Below is a small trained network, with its code and all its weights. Each question gives an input and a class and asks what happens when units are switched off, that is, made to give their printed mean instead of their output.

import numpy as np


def w(rows, s, z=0):
    codes = np.array(rows[::2]) - 128.0
    scale = np.full(codes.shape[1], s)
    scale[-1] = z or s
    return codes * scale


def norm(h):
    return h / np.sqrt((h * h).mean(-1, keepdims=True) + 1e-5)


def f(y):
    return y / 2 * (1 + np.tanh(0.7978845608 * (y + 0.044715 * y**3)))


def log_softmax(a):
    a = a - a.max(-1, keepdims=True)
    return a - np.log(np.exp(a).sum(-1, keepdims=True))


def net(x, mask):
    res = np.array(x, float).reshape(1, 5) / 4 @ E
    u = 0
    for l in range(2):
        y = f(norm(res) @ A[l][:, :-1].T + A[l][:, -1])
        res = res + np.where(mask[u : u + 11], y, B[l][:, -1]) @ B[l][:, :-1]
        u += 11
    return log_softmax(norm(res)[-1] @ U[:, :-1].T + U[:, -1])


A, B = {}, {}
E = w([
[100,62,125,113,128,156,18],'x0',
[78,176,156,153,71,58,83],'x1',
[120,50,238,254,124,129,185],'x2',
[88,145,96,143,72,227,110],'x3',
[64,34,172,70,85,93,168],'x4',
],0.0074)
A[0] = w([
[181,190,148,200,144,57,163,123],'0.n0',
[92,58,58,88,130,131,48,144],'0.n1',
[187,73,140,188,174,194,170,67],'0.n2',
[117,124,166,176,154,175,114,87],'0.n3',
[105,42,182,129,90,81,154,149],'0.n4',
[128,88,148,99,254,156,12,2],'0.n5',
[147,116,21,80,139,155,42,144],'0.n6',
[143,139,60,80,147,156,198,2],'0.n7',
[103,123,138,64,118,222,57,100],'0.n8',
[223,235,103,170,90,117,164,75],'0.n9',
[45,130,61,109,98,182,77,71],'0.n10',
],0.0095,0.0042)
B[0] = w([
[25,137,79,144,120,131,45,226],'0.n0',
[139,171,17,116,115,117,103,217],'0.n1',
[123,29,61,127,167,219,78,195],'0.n2',
[111,116,65,61,182,171,169,152],'0.n3',
[136,163,165,169,39,112,175,236],'0.n4',
[198,181,103,204,132,111,13,168],'0.n5',
[124,71,135,90,42,69,154,253],'0.n6',
[210,211,131,77,188,133,151,159],'0.n7',
[71,175,100,62,97,149,162,199],'0.n8',
[35,209,87,132,254,18,137,220],'0.n9',
[56,178,21,85,58,199,175,195],'0.n10',
],0.0071,0.006)
A[1] = w([
[152,162,71,114,135,63,106,176],'1.n0',
[151,107,102,95,121,79,64,196],'1.n1',
[109,195,145,147,254,133,177,254],'1.n2',
[87,163,186,176,129,82,185,195],'1.n3',
[252,136,27,96,155,94,118,166],'1.n4',
[93,104,218,150,46,174,101,50],'1.n5',
[101,127,239,151,101,118,97,114],'1.n6',
[145,51,132,192,161,250,120,39],'1.n7',
[152,75,158,173,133,184,141,167],'1.n8',
[117,141,110,158,60,142,128,80],'1.n9',
[154,173,115,31,130,101,208,66],'1.n10',
],0.0096,0.0029)
B[1] = w([
[82,93,195,153,155,219,117,253],'1.n0',
[157,88,136,185,84,174,105,197],'1.n1',
[153,205,78,142,199,162,124,240],'1.n2',
[95,107,86,221,186,35,138,237],'1.n3',
[158,133,255,154,127,96,106,242],'1.n4',
[158,133,148,130,167,86,159,198],'1.n5',
[116,94,116,106,79,84,201,186],'1.n6',
[197,59,30,93,181,215,177,201],'1.n7',
[126,102,20,180,141,121,197,174],'1.n8',
[106,146,134,96,106,104,157,175],'1.n9',
[167,88,171,72,124,128,192,211],'1.n10',
],0.0084,0.0056)
U = w([
[204,81,149,176,191,178,67,4],'0',
[41,202,83,196,230,83,105,190],'1',
[55,157,80,44,13,177,138,165],'2',
[151,128,176,168,55,115,14,157],'3',
[201,197,181,81,204,145,214,100],'4',
[185,47,242,50,89,86,153,6],'5',
[93,60,148,202,81,3,215,224],'6',
[152,33,29,163,169,222,204,167],'7',
],0.017,0.0034)

Each question gives the input, the list of numbers given to net, and the class t.
The units are the neurons (one row each of A and B). Each row of codes is followed by its name. A weight is (code - 128) times the scale printed after its matrix; where a second scale follows, it is the last column's (A, B and U).
mask holds one flag per neuron, layer by layer. A switched-off neuron (its flag False) gives its mean, the last column of its row in B, instead of its output. The means were averaged over made-up inputs and are rounded, as every weight is.
A unit's drop is (log p(t) with every unit on - log p(t) with that unit switched off) / (log p(t) with every unit on - log p(t) with every unit switched off).
The circuit of an input: a set's keep is (log p(t) with only the set's units on - log p(t) with every unit switched off) / (log p(t) with every unit on - log p(t) with every unit switched off). Starting from the 12 units with the biggest drops (on a tie, the unit counted first), units are removed one at a time, each time the one whose removal leaves the highest keep (on an exact tie, the one counted first), for as long as the keep stays at least 0.8.
circuit, biggest first: the units of the circuit, biggest drop first
unit that matters most: the unit with the biggest drop
k most important neurons: the k neurons with the biggest drops, biggest first
k most important neurons of layer l: the k neurons of layer l with the biggest drops, biggest first
drop of u: that unit's drop, to one decimal
input [-4,-1,4,0,-2], class 1: 2 most important neurons of layer 0 => (0.n9, 0.n0)
input [1,4,-6,-5,-4], class 3: unit that matters most => 0.n6
input [8,-5,-2,-8,8], class 3: 2 most important neurons => (0.n5, 0.n1)
input [-7,3,0,7,3], class 1: circuit, biggest first => (0.n6, 0.n9)
input [4,-1,-5,-4,6], class 5: circuit, biggest first => (0.n0, 1.n4)
input [0,6,-7,-5,7], class 5: 2 most important neurons => (0.n0, 1.n10)
input [6,-1,-3,3,-2], class 2: 2 most important neurons => (0.n10, 0.n8)
input [4,-6,0,-3,-4], class 0: 2 most important neurons of layer 0 => (0.n5, 0.n2)
input [5,-7,-1,2,-1], class 2: 2 most important neurons of layer 0 => (0.n8, 0.n10)
input [1,-4,8,1,7], class 7: 4 most important neurons of layer 0 => (0.n2, 0.n6, 0.n9, 0.n3)
input [-8,-3,7,5,5], class 7: 3 most important neurons of layer 0 => (0.n2, 0.n6, 0.n9)
input [-5,-1,5,-1,-1], class 7: 4 most important neurons => (0.n2, 1.n7, 0.n8, 1.n4)
input [-5,-2,-2,-3,3], class 4: 2 most important neurons of layer 1 => (1.n10, 1.n2)
input [6,-7,0,-6,6], class 3: unit that matters most => 0.n5
input [-5,-4,-7,5,1], class 4: 2 most important neurons of layer 1 => (1.n10, 1.n4)
input [1,1,8,5,2], class 7: 2 most important neurons => (1.n7, 0.n2)
input [-5,-6,-8,-2,-1], class 4: drop of 1.n2 => 0.1
input [-3,1,-7,0,4], class 5: drop of 0.n7 => 0.1
input [1,2,-5,-4,5], class 5: drop of 0.n0 => 0.2
input [2,0,-3,4,-7], class 2: circuit, biggest first => (0.n6)
input [-2,-2,6,1,2], class 7: drop of 0.n2 => 0.8
